Below are the code and all the weights of a small trained network. Each question names an input and a target symbol and asks about switching units off, where a switched-off unit gives its printed mean instead of its output.

import numpy as np


def w(rows, s, z=0):
    codes = np.array(rows[::2]) - 128.0
    scale = np.full(codes.shape[1], s)
    scale[-1] = z or s
    return codes * scale


def norm(h):
    return h / np.sqrt((h * h).mean(-1, keepdims=True) + 1e-5)


def f(y):
    return np.maximum(y, 0)


def softmax(a):
    e = np.exp(a - a.max(-1, keepdims=True))
    return e / e.sum(-1, keepdims=True)


def log_softmax(a):
    a = a - a.max(-1, keepdims=True)
    return a - np.log(np.exp(a).sum(-1, keepdims=True))


def net(x, mask):
    ids = ['ΓΔΠΩβεηθλμξστ'.index(c) for c in x.split()]
    T = len(ids)
    res = E[ids] + P[:T]
    r = norm(res)
    for j in range(3):
        rows = slice(3 * j, 3 * j + 3)
        q, k, v = (r @ M[0][rows].T for M in (Q, K, V))
        z = softmax(np.where(np.tri(T) > 0, q @ k.T / 3**0.5, -1e9)) @ v
        o = O[0][rows]
        res = res + np.where(mask[j], z, o[:, -1]) @ o[:, :-1]
    y = f(norm(res) @ A[0][:, :-1].T + A[0][:, -1])
    res = res + np.where(mask[3:7], y, B[0][:, -1]) @ B[0][:, :-1]
    return log_softmax(norm(res)[-1] @ U[:, :-1].T + U[:, -1])


Q, K, V, O, A, B = {}, {}, {}, {}, {}, {}
E = w([
[124,35,95,62,147,240,148,124,182,129,157],'Γ',
[165,83,180,143,148,255,142,87,152,109,163],'Δ',
[98,141,151,105,169,153,96,85,171,94,116],'Π',
[119,127,175,126,160,123,117,58,95,130,156],'Ω',
[89,130,194,100,140,142,121,66,172,165,143],'β',
[89,117,193,91,145,184,108,123,137,104,112],'ε',
[136,175,136,130,173,206,87,147,122,91,95],'η',
[108,105,124,46,201,89,89,149,104,171,120],'θ',
[38,71,112,71,92,144,157,130,103,113,72],'λ',
[108,121,140,135,103,144,113,54,46,66,127],'μ',
[81,197,129,88,48,160,110,147,129,132,171],'ξ',
[114,171,166,140,87,167,148,184,81,206,92],'σ',
[91,126,85,220,113,146,134,83,120,150,55],'τ',
],0.008)
P = w([
[113,131,110,143,147,70,195,155,141,98,144],'0',
[70,152,124,89,168,241,178,82,82,137,161],'1',
[199,172,136,35,130,174,206,61,137,103,86],'2',
[3,142,227,160,159,155,141,155,111,63,137],'3',
[72,142,120,92,152,224,129,86,85,144,158],'4',
[208,166,130,47,112,165,165,57,136,111,78],'5',
[28,109,205,167,136,140,100,157,125,79,134],'6',
[81,132,123,100,137,214,90,85,89,156,142],'7',
[214,158,125,53,98,159,124,52,141,128,63],'8',
[43,91,199,171,118,129,64,163,113,93,122],'9',
[91,117,122,103,116,193,49,85,94,165,130],'10',
[216,136,120,59,81,142,82,59,134,139,59],'11',
[68,83,195,181,99,107,16,165,129,109,102],'12',
[113,100,126,123,89,153,2,106,100,172,109],'13',
],0.0086)
Q[0] = w([
[205,154,52,94,123,132,149,89,152,174,147],'H1',
[182,154,81,116,100,87,156,147,139,114,127],'H1',
[93,113,103,183,167,127,114,135,115,159,168],'H1',
[175,136,66,130,159,142,112,108,87,202,129],'H2',
[90,135,119,138,157,149,98,121,144,130,195],'H2',
[255,174,59,116,157,144,180,85,130,183,109],'H2',
[193,117,138,123,115,136,191,147,134,163,76],'H3',
[170,142,108,69,98,146,141,96,118,161,110],'H3',
[52,120,156,155,166,160,88,122,121,153,130],'H3',
],0.017)
K[0] = w([
[132,117,150,120,228,134,234,137,167,93,180],'H1',
[108,168,132,136,163,102,252,128,122,80,156],'H1',
[149,73,172,116,96,145,54,70,43,81,114],'H1',
[110,144,149,105,140,127,219,119,168,74,200],'H2',
[90,151,167,58,95,156,55,87,132,123,118],'H2',
[128,166,141,130,214,121,241,142,154,99,179],'H2',
[114,138,138,139,190,121,226,127,150,81,148],'H3',
[118,125,103,75,167,112,174,133,166,71,221],'H3',
[137,80,146,142,106,156,26,95,133,145,81],'H3',
],0.012)
V[0] = w([
[97,88,35,95,185,129,115,142,87,2,43],'H1',
[175,58,99,208,151,91,151,76,60,49,152],'H1',
[67,54,134,99,181,58,160,55,188,157,108],'H1',
[168,107,35,126,203,146,61,152,161,132,166],'H2',
[108,70,87,30,103,68,89,87,109,46,192],'H2',
[171,144,207,52,195,122,101,194,112,150,180],'H2',
[145,227,138,133,60,146,57,137,217,128,210],'H3',
[110,141,66,153,198,59,78,69,149,35,103],'H3',
[159,95,191,132,144,154,118,112,175,23,153],'H3',
],0.0075)
O[0] = w([
[138,27,110,170,200,105,100,101,89,199,5,140],'H1',
[96,82,95,121,115,255,38,154,139,105,59,15],'H1',
[134,81,75,152,207,96,4,134,54,55,170,129],'H1',
[33,154,107,94,152,87,123,120,120,91,73,1],'H2',
[123,203,214,146,116,151,253,235,104,91,107,150],'H2',
[156,161,130,148,99,149,85,94,154,10,1,104],'H2',
[122,69,46,93,244,197,134,77,78,94,95,103],'H3',
[111,150,149,142,68,169,245,39,156,122,207,90],'H3',
[93,84,106,46,84,70,186,154,120,122,163,152],'H3',
],0.0071,0.0059)
A[0] = w([
[2,98,96,254,162,100,140,194,158,169,195,19],'N1',
[141,104,173,208,168,36,88,199,241,149,151,89],'N2',
[115,215,119,141,121,183,131,106,77,206,113,14],'N3',
[83,228,72,147,213,96,132,140,91,162,171,2],'N4',
],0.0079,0.0029)
B[0] = w([
[237,137,162,54,91,113,72,81,244,17,100,201],'N1',
[128,161,22,121,97,190,163,90,14,178,122,252],'N2',
[138,99,32,128,149,71,121,133,126,2,154,216],'N3',
[124,88,128,128,2,140,78,120,184,205,55,190],'N4',
],0.0086,0.0045)
U = w([
[169,147,94,110,215,128,174,97,158,88,117,141],'Γ',
[167,151,156,113,116,110,69,72,216,157,165,111],'Δ',
[100,153,129,168,120,81,188,190,177,160,172,214],'Π',
[85,54,89,136,195,108,116,205,161,169,180,218],'Ω',
[130,154,151,228,146,127,93,136,182,88,102,210],'β',
[89,60,98,129,81,138,182,93,42,93,161,41],'ε',
[229,81,156,105,80,69,138,127,92,115,98,2],'η',
[131,123,191,120,83,254,114,153,143,126,97,92],'θ',
[101,135,59,54,89,121,115,166,159,98,94,98],'λ',
[69,107,142,137,119,139,156,60,156,160,73,122],'μ',
[73,165,155,107,183,74,100,169,89,111,91,179],'ξ',
[133,144,118,118,157,100,87,137,91,62,217,95],'σ',
[130,177,113,168,128,170,115,135,71,196,118,139],'τ',
],0.0096,0.0087)

Each question gives the input, a string of symbols that net reads in full, and the target symbol t.
The units are the heads (3 rows each of Q, K, V and O) and the neurons (one row each of A and B). Each row of codes is followed by its name. A weight is (code - 128) times the scale printed after its matrix; where a second scale follows, it is the last column's (O, A, B and U).
mask holds one flag per unit, heads first, then neurons. A switched-off unit (its flag False) gives its mean, the last column of its rows in O or B, instead of its output. The means were averaged over made-up inputs and are rounded, as every weight is.
A unit's drop is (log p(t) with every unit on - log p(t) with that unit switched off) / (log p(t) with every unit on - log p(t) with every unit switched off).
The circuit of an input: a set's keep is (log p(t) with only the set's units on - log p(t) with every unit switched off) / (log p(t) with every unit on - log p(t) with every unit switched off). Starting from all 7 units, units are removed one at a time, each time the one whose removal leaves the highest keep (on an exact tie, the one counted first), for as long as the keep stays at least 0.8.
units of the circuit, in order: the units of the circuit, biggest drop first
unit that matters most: the unit with the biggest drop
which heads matter: for each layer, one digit per head in row order, 1 if its drop is at least 0.15 and else 0, layers parted by /
input σ ε ξ ξ β σ β μ Π τ σ σ β, target τ: units of the circuit, in order	(N2)
input Ω Ω τ ξ σ σ τ, target Δ: which heads matter	010
input Π ε ε Γ Π Ω σ θ ξ ξ θ ξ σ η, target Γ: which heads matter	101
input Ω β β Π ξ σ ε τ τ σ Π Π ξ, target Π: which heads matter	100
input ξ Π μ, target Γ: which heads matter	001
input η σ ξ η τ ε Ω, target Δ: units of the circuit, in order	(N1 H2)
input η ε ξ θ λ σ μ, target τ: units of the circuit, in order	(H3 N2 H1)
input σ β θ Δ β β Γ, target σ: which heads matter	100
input τ ε ξ μ η β, target Ω: which heads matter	010
input Δ θ ξ σ ε Δ, target λ: units of the circuit, in order	(H3 H1)
input λ Π μ Ω Π ε, target τ: units of the circuit, in order	(H1 H3 N2 H2)
input λ ξ β, target τ: units of the circuit, in order	(H1 H3 N2)
input λ ε ξ ξ Π σ ξ ξ ε Γ σ, target Π: which heads matter	100
input μ Π τ ε ε θ θ τ ε ξ Ω η, target Π: which heads matter	011
input ξ Γ σ β ε ε Γ θ λ ε, target η: unit that matters most	N1
input τ ε λ λ λ ε τ θ, target τ: units of the circuit, in order	(H3 N2)
input Π ε θ τ β ε ξ λ τ θ ε Δ ε, target ε: which heads matter	001
input ξ ε β μ, target θ: units of the circuit, in order	(H1 H2)
input Ω ξ ε τ ξ ξ Ω Γ ε, target θ: units of the circuit, in order	(H1 H3 H2)
input Ω β β μ Ω, target σ: which heads matter	000
input η ξ ε, target μ: unit that matters most	H1
input Γ Π β Π β σ λ, target τ: units of the circuit, in order	(H3 N2)
input σ ξ Δ β ε Π σ ξ ε, target Δ: units of the circuit, in order	(H2 H1)
input Δ ε ξ η ξ Ω β ε, target ξ: units of the circuit, in order	(H2 H3 N1 H1)
input η Π Δ Ω Δ η Ω, target μ: which heads matter	110
input β Δ τ λ, target Δ: which heads matter	010
